Here is a tiny trained network, its code and every weight. The questions are about switching its units off for an input and a class, where a switched-off unit gives its printed mean instead of its output.

import numpy as np


def w(rows, s, z=0):
    codes = np.array(rows[::2]) - 128.0
    scale = np.full(codes.shape[1], s)
    scale[-1] = z or s
    return codes * scale


def f(y):
    return np.maximum(y, 0)


def log_softmax(a):
    a = a - a.max(-1, keepdims=True)
    return a - np.log(np.exp(a).sum(-1, keepdims=True))


def net(x, mask):
    res = np.array(x, float).reshape(1, 2) / 4 @ E
    y = f(res @ A[0][:, :-1].T + A[0][:, -1])
    res = res + np.where(mask, y, B[0][:, -1]) @ B[0][:, :-1]
    return log_softmax(res[-1] @ U[:, :-1].T + U[:, -1])


A, B = {}, {}
E = w([
[131,254,237,198,100,51,168,171,110],'x0',
[123,238,124,5,140,234,218,154,104],'x1',
],0.0076)
A[0] = w([
[133,141,117,129,123,135,149,115,133,253],'N1',
[127,134,139,117,136,132,110,134,128,241],'N2',
[142,83,100,108,120,138,131,121,136,76],'N3',
[130,22,73,60,139,204,124,131,144,81],'N4',
[151,108,119,172,123,92,117,99,140,67],'N5',
[135,92,133,103,126,141,127,131,125,217],'N6',
[136,253,186,186,120,84,145,146,116,100],'N7',
[135,186,126,156,114,110,139,123,118,67],'N8',
[120,51,123,220,121,72,107,127,123,142],'N9',
[124,117,114,102,136,129,121,98,108,85],'N10',
[150,144,132,120,141,148,128,136,118,97],'N11',
[139,225,124,19,131,196,164,120,122,66],'N12',
[127,54,162,163,140,87,114,144,141,69],'N13',
[110,165,115,100,121,157,142,128,131,186],'N14',
],0.02,0.012)
B[0] = w([
[236,109,162,124,146,49,212,194,144,201],'N1',
[213,122,143,121,164,47,212,169,147,195],'N2',
[67,137,133,133,108,119,91,105,120,157],'N3',
[29,125,128,119,103,72,93,45,100,232],'N4',
[110,144,141,148,102,187,93,144,148,168],'N5',
[169,92,146,129,140,83,177,128,121,185],'N6',
[52,96,123,126,110,57,106,49,96,253],'N7',
[63,144,128,98,116,142,89,73,125,158],'N8',
[133,158,108,122,135,189,133,206,139,249],'N9',
[101,139,117,140,104,118,114,113,110,142],'N10',
[137,155,135,135,74,155,150,129,128,141],'N11',
[82,172,90,146,133,254,87,193,137,240],'N12',
[98,157,97,151,140,195,126,140,116,186],'N13',
[169,122,127,130,134,149,141,178,142,190],'N14',
],0.03,0.02)
U = w([
[103,168,80,172,126,232,120,184,152,159],'0',
[13,80,139,126,68,2,97,18,56,121],'1',
[230,80,185,108,183,15,228,163,187,254],'2',
[238,82,163,166,92,135,139,60,154,78],'3',
[213,128,102,140,103,157,83,26,115,78],'4',
[138,95,180,85,153,144,91,68,164,78],'5',
],0.0081,0.0076)

Each question gives the input, the list of numbers given to net, and the class t.
The units are the neurons (one row each of A and B). Each row of codes is followed by its name. A weight is (code - 128) times the scale printed after its matrix; where a second scale follows, it is the last column's (A, B and U).
mask holds one flag per neuron, in row order. A switched-off neuron (its flag False) gives its mean, the last column of its row in B, instead of its output. The means were averaged over made-up inputs and are rounded, as every weight is.
A unit's drop is (log p(t) with every unit on - log p(t) with that unit switched off) / (log p(t) with every unit on - log p(t) with every unit switched off).
The circuit of an input: a set's keep is (log p(t) with only the set's units on - log p(t) with every unit switched off) / (log p(t) with every unit on - log p(t) with every unit switched off). Starting from the 12 units with the biggest drops (on a tie, the unit counted first), units are removed one at a time, each time the one whose removal leaves the highest keep (on an exact tie, the one counted first), for as long as the keep stays at least 0.8.
circuit, biggest first: the units of the circuit, biggest drop first
k most important neurons: the k neurons with the biggest drops, biggest first
drop of u: that unit's drop, to one decimal
input [3,3], class 2: circuit, biggest first => [N4; N9]
input [5,-2], class 1: circuit, biggest first => [N7]
input [-8,-7], class 1: 2 most important neurons => [N4; N12]
input [-7,-6], class 1: 3 most important neurons => [N4; N12; N3]
input [2,-2], class 2: 2 most important neurons => [N12; N4]
input [0,3], class 2: 2 most important neurons => [N9; N13]
input [-6,-5], class 1: 2 most important neurons => [N4; N12]
input [7,-8], class 0: 2 most important neurons => [N9; N4]
input [2,-1], class 2: drop of N4 => 0.2
input [-8,-4], class 1: drop of N4 => 3.4
input [8,3], class 1: drop of N7 => 1.9
